In the rows, zero is written as 128.
Each row has a class, written after it.
[139 151  85 127 104 138 108 140 116  56 117 122 195 120 128  98 123 138
 140  68 169 100 113 159  54 133 104 100  69 127 160 146 134 173 143  87
 141 132 125]
pipa
[135 153  81 134 117 142 134 151 132  58 120 139 189 143 131 121 123 133
 133  74 154  70 118 137  62 137  84 103  84 131 168 128 138 173 145 122
 130 124 122]
Mipi
[102 142 130 116  78 129 132 156 135 100 145 156 139 154 121 115  77 115
  97  73 149 176 176 147  81 139 133  95 103 138 183 126  81 200 149 111
  91 152 168]
Ved
[123 146 106 132 116 136 125 150 114  74 128 129 156 132 134  79 125 122
 149 102 167 130 104 195  91 118  95  94  86 137 140 154 133 165 139  92
 140 111 141]
pem
[103 134 134 114  77 121 115 157 132  97 149 147 146 156 132  99  80 117
 106  79 155 188 170 153  76 137 131  89 100 137 186 140  78 202 142 109
  92 145 175]
Ved
[138 151  77 125 106 159 113 154 120  50 113 152 189 135 127  98 112 135
 132  48 158  83 120 147  66 139  85 102  76 122 149 138 140 168 141 104
 139 129 115]
zigev
[124 137 134 122  86 126 104 152 134 108 159 157 158 146 129 106  73 117
 114  89 149 197 140 148  91 136 127 110 107 142 167 138  72 179 136 114
  90 148 171]
pem
[ 98 142 120 125  95 114 100 142 118 101 148 155 130 123 127  86  80 127
 130  97 128 211 151 147  96 133 130 105  93 154 149 138  86 182 157 138
  90 159 179]
zigev
[ 90 140 132 123  92 114 104 150 117 106 151 167 139 133 123  85  83 127
 122  77 137 216 150 149  84 126 135 117 104 148 147 139  79 183 153 136
  94 152 185]
zigev
[133 149  96 124 101 135 103 132 125  70 115 128 191 145 138  98 123 134
 119  75 184 106 103 166  73 133 112 109  86 129 157 146 123 186 146  88
 137 126 116]
pipa
[122 149  92 116 107 150 123 140 131  65 121 127 166 161 132  96 127 125
 132  82 172  96 119 182  72 124 103  96  86 127 165 151 131 189 136  87
 143 116 120]
Ved
[109 140 130 127  94 126 114 144 140  98 145 153 148 145 121 108  96 115
 100  82 146 193 153 138  87 138 136  97 101 142 180 129  82 188 132 117
  79 148 167]
Nasiz
[109 132 138 134  83 112 116 153 120 102 145 146 151 145 132  88  83 128
  95  78 149 192 165 127  73 141 141  75 105 135 171 125  75 200 136 113
  86 143 160]
Soro
[138 154  84 129 106 137 116 140 123  63 124 137 188 141 111  96 116 141
 149  57 157  82 122 143  59 134  93 104  88 126 164 146 132 173 141  86
 144 121 110]
pata
[ 93 151 121 134 102 118 124 152 137 111 144 160 134 139 126 123  83 127
 122 100 135 198 152 132  87 126 124 114 114 155 159 108  79 190 158 156
  81 161 178]
Mipi
[103 156 129 127  92 125  96 149 139 101 141 158 144 156 119  99  87 140
 125  91 142 200 164 149  84 129 127 123  98 151 171 130  80 193 147 115
  93 150 145]
fam
[106 162 121 129 102 120 116 150 127 101 142 142 149 125 118 108  77 132
 128 100 144 210 168 142  79 133 140 101 112 143 169 127  68 188 154 119
  80 167 181]
pipa
[123 147  97 132 105 146 119 150 113  63 114 131 176 149 117  79 122 132
 140  71 160 109 120 167  51 126  99  79 100 124 145 148 128 195 125  92
 145 106 119]
Soro
[127 142  89 122 108 148 108 148 125  62 110 153 180 148 138  83 116 137
 121  62 174 108 117 158  85 137  89 104  81 127 143 142 130 177 147 100
 136 122 117]
zigev
[130 139  96 130 107 138 119 145 121  66 116 132 175 159 126  83 132 131
 121  87 164  86 111 169  69 135 102  90  89 123 142 154 135 190 139  95
 143 110 115]
Soro
[103 142 134 124  92 114 108 146 135 109 163 146 136 135 130  89  84 133
 150 111 139 234 157 157  87 128 139 119 100 152 168 148  66 173 143 109
  88 150 176]
pem
[122 154 100 132 107 140 108 152 118  55 107 138 178 152 115  88 127 139
 147  76 163 115 120 176  63 122  91 108  86 129 152 143 138 185 133 100
 143 107 109]
fam
[107 134 137 116  75 122 111 153 125 107 149 173 150 148 128  89  71 122
  94  63 144 193 159 138  94 147 131 101 101 145 166 134  77 192 151 125
  90 154 169]
zigev
[123 142  88 123 106 139 107 136 108  59 115 141 168 143 133  85 124 130
 134  80 161 107  99 176  87 134  96 104  70 132 129 151 143 170 143 110
 142 116 117]
zigev
[130 149  95 125 100 137 107 139 124  55 111 130 194 134 123  93 121 138
 142  73 175 127 116 167  60 133 104 106  83 126 154 144 125 182 146  88
 141 119 130]
pipa
[128 144  83 136 115 132 121 138 119  63 126 125 180 145 137 113 130 134
 139  90 158  77  93 152  74 131  94 101  69 141 157 144 140 175 138 120
 139 113 111]
Mipi
[101 136 128 116  85 118 120 151 133  94 155 139 140 154 123 102  83 123
 121  88 149 193 170 152  77 136 139  94 101 139 190 145  74 198 140 105
  94 138 168]
Ved
[ 97 138 124 132  96 111 126 155 137 113 154 151 138 151 133 104  85 134
 123  99 141 187 162 126  87 136 129 109 111 154 187 134  67 205 152 138
  87 155 169]
Mipi
[ 91 152 118 126  99 115 115 138 133  89 147 135 122 133 124 106  92 126
 148 109 133 209 172 154  80 121 130 110  97 144 170 129  80 189 145 125
  89 152 183]
Ved
[102 127 122 119  89 119 117 150 150  99 139 150 151 153 123  86  98 126
 104  83 154 202 162 136  94 144 140  98  92 140 189 139  78 191 144 111
  85 149 165]
Nasiz
[109 156 122 125  97 119 108 145 134 107 141 146 147 130 114 107  72 130
 129  98 145 204 167 143  90 136 133 111 114 144 167 122  68 189 158 127
  85 162 184]
pipa
[ 90 141 121 111  93 124 105 150 132 101 141 169 139 145 123  81  79 135
 123  84 138 212 162 147  90 139 127 115  97 148 155 145  77 187 161 127
  96 155 173]
zigev
[146 148  97 127 111 152 114 154 131  62 128 143 201 142 137  97 119 131
 142  70 173  94 105 169  71 126  86 112  82 128 153 150 133 159 131  86
 141 112 128]
pem
[112 135 140 125  82 118 111 158 122 103 155 157 142 132 132  96  80 116
 111  89 147 228 152 156  81 134 135  92  95 143 159 135  82 174 145 102
  86 150 177]
pem
[137 159  87 133 110 144 117 144 127  71 120 148 186 142 110 105 111 135
 138  58 160  84 117 149  74 130  89 103  93 127 148 128 134 168 145  94
 139 126 119]
pata
[115 148 124 127  93 117 115 152 137 110 143 161 142 151 109 110  72 124
 100  79 147 186 164 126  94 144 125  99 119 130 160 119  75 181 156 110
  85 154 161]
pata
[ 93 139 134 137  94 109 116 151 119 100 149 136 125 136 123  82  84 134
 135 109 129 212 170 139  75 128 144  89 110 148 166 152  71 208 142 121
  93 144 178]
Soro
[132 147  89 127 111 143 109 153 129  62 106 145 178 165 119  94 133 141
 126  76 167  95 122 171  74 128  92 117  81 125 151 149 136 186 140  88
 146 112  95]
fam
[139 145  95 133 109 140 115 155 113  56 129 133 181 126 135  95 119 130
 149  69 161 113 108 169  67 121  92  98  75 130 154 148 134 160 132  86
 140 111 133]
pem
[100 143 131 136  95 113 109 143 129 103 148 147 131 144 120  94  90 131
 123 106 130 202 161 139  82 129 139 105 109 144 152 139  71 199 144 122
  91 147 170]
Soro
[123 143  88 123 116 151 111 139 148  65 114 138 177 157 119  90 144 129
 130  76 175 106 108 170  78 134  96 109  80 128 158 151 131 175 134  89
 137 113 116]
Nasiz
[104 145 130 130  99 117 116 154 120 104 161 151 135 126 125  92  80 125
 149 111 138 226 151 162  88 119 133 109  98 156 156 141  81 177 146 120
  94 151 188]
pem
[ 91 137 125 127 101 107 109 147 131 107 152 142 141 148 140  92  88 136
 135 109 144 207 149 140  84 134 126  96  98 159 180 137  73 194 150 136
  89 143 171]
Mipi
[128 148  97 126 112 143 118 152 107  66 133 140 175 139 123  94 114 128
 158  89 168 130  99 194  73 116  99  99  83 140 133 154 133 166 131  91
 143 105 132]
pem
[109 140 134 121  85 113 115 149 130 110 149 157 155 145 115  82  83 134
 113  74 151 196 162 140  81 144 127  83 100 142 175 129  79 184 155  95
  96 152 164]
pata
[105 132 128 134  84 113 127 159 133 103 144 155 145 153 135 115  81 124
  96  90 144 191 161 120  87 147 130  94 102 144 182 121  78 199 152 135
  81 155 164]
Mipi
[125 144  82 126 111 138 128 152 119  65 124 138 188 152 139 106 121 142
 135  68 170  83 110 147  54 130  92  99  81 138 169 138 131 186 138 112
 137 119 113]
Mipi
[100 132 132 132  89 109 125 156 126 108 156 140 145 153 135 102  79 127
 115  95 147 190 155 128  87 144 133  84 106 149 192 136  69 199 137 132
  85 141 160]
Mipi
[106 129 133 129  85 115 127 159 130 110 151 163 152 157 129 120  80 123
  97  90 146 187 151 130  86 143 132 101 107 146 172 122  76 196 147 138
  85 151 171]
Mipi
[ 95 146 115 127 101 120 115 142 151 104 143 144 133 131 115  91  99 130
 136 101 136 209 168 142  93 134 134 105  96 154 181 133  77 184 149 125
  79 159 175]
Nasiz
[112 141 134 124  82 112 108 149 122  95 140 140 154 128 121 105  79 126
 108  80 149 210 160 144  77 143 142  93 102 134 171 128  74 183 148 107
  87 151 178]
pipa
[120 146 104 131 100 141 116 141 119  67 114 132 172 158 132  82 127 129
 122  77 161 102 110 166  65 126 107  93  90 125 141 152 130 191 135  95
 141 113 116]
Soro
[127 150  88 122 102 145 124 141 129  46 121 129 181 142 128 110 134 130
 150  68 160  82 118 171  51 120  95 117  79 124 164 150 138 184 134  96
 146 120 132]
Ved
[138 154  91 124 108 146 109 147 117  59 115 133 203 133 128 101 112 134
 130  53 175  93 115 156  58 127 102 104  80 124 160 142 131 176 138  88
 143 122 129]
pipa
[129 139  88 121 110 139 114 142 106  71 118 149 170 141 135  80 122 130
 120  78 162 111 112 175  87 132 100  90  77 135 137 147 137 175 145 102
 135 126 121]
zigev
[134 148  82 120  97 151 107 147 124  53 116 152 193 141 133  90 110 135
 130  54 163  92 118 148  69 144  90 104  70 128 150 144 140 171 146 106
 135 128 113]
zigev
[ 94 144 118 114  93 122 106 146 134 109 143 164 129 144 136  77  73 134
 114  90 144 204 172 134  99 141 130 117  94 151 162 142  77 191 164 129
  87 168 161]
zigev
[105 136 139 126  82 114 106 164 124  96 135 155 149 154 125  98  87 135
 100  82 144 193 170 144  83 140 128 102  91 137 176 142  79 195 141 105
  88 147 152]
fam
[121 145 100 140 113 132  99 151 111  64 111 133 166 153 134  95 135 139
 125  80 169  91 104 174  86 116  93 115  67 131 143 157 140 180 137  94
 146 107 101]
fam
[123 147  90 116 105 146 125 137 135  55 115 130 177 156 119  93 132 126
 153  81 161 101 127 185  62 126  93 106  90 123 164 149 136 185 134  97
 147 109 132]
Ved
[131 149  95 124 104 143 112 151 131  69 123 143 185 158 107  84 116 142
 153  65 173  94 116 165  71 140  81 100 100 121 157 143 120 179 143  84
 149 115 124]
pata
[109 141 128 116 103 121 112 157 137 101 151 155 140 137 138  91  80 135
 131 106 148 225 162 157  92 129 126 106  99 149 165 140  69 176 152 101
  87 151 183]
pem
[ 88 130 133 134  96 107 115 148 125 115 158 147 138 145 129 109  86 130
 132 103 139 198 142 139  80 127 137 118 111 157 173 137  76 196 141 151
  96 144 178]
Mipi
[ 92 139 121 115  91 118  94 143 124 102 146 157 135 136 128  76  77 135
 137  92 134 221 165 146  83 138 129 115  94 148 156 145  78 180 149 133
  91 157 172]
zigev
[138 159  91 130 103 148 113 150 118  55 112 134 200 124 121 106 108 133
 136  52 167 104 123 151  56 129 100 100  84 122 160 128 130 174 140  97
 137 129 137]
pipa
[114 135 136 121  87 126 109 158 130 101 152 159 143 139 131 102  76 120
 112  92 148 223 149 154  85 132 137 101 101 145 163 139  81 179 149 102
  92 148 177]
pem
[122 143  94 126 102 137 117 136 122  56 123 121 167 145 128 101 137 124
 150  90 165  97 112 188  70 124  93 104  75 128 148 158 133 184 129  91
 143 109 127]
Ved
[109 128 123 116  85 122 113 157 132  94 140 166 149 149 132  95  74 130
  92  70 150 189 163 125  91 152 134 105  99 134 171 134  80 188 157 120
  89 153 159]
zigev
[139 149  92 132 101 136 119 146 115  65 124 139 192 138 109  95 119 136
 148  55 158  76 118 155  55 134  90  96  89 126 159 150 138 170 138  87
 147 117 118]
pata
[123 146  98 134 109 140 120 149 115  65 113 129 174 156 130  80 125 136
 131  80 166  93 120 167  65 131  98  82  95 123 150 146 127 191 130  96
 139 107 117]
Soro
[ 95 143 130 125  90 120  98 151 130 108 143 149 137 148 120  78  85 132
 121  93 138 208 164 148  68 134 130  86 108 146 157 145  72 202 150 113
  95 143 167]
Soro
[134 158  77 130 110 155 121 146 132  57 119 134 172 137 122 125 122 123
 132  64 158  72 118 161  69 122  92 103  80 128 159 132 141 179 143 101
 139 125 125]
Ved
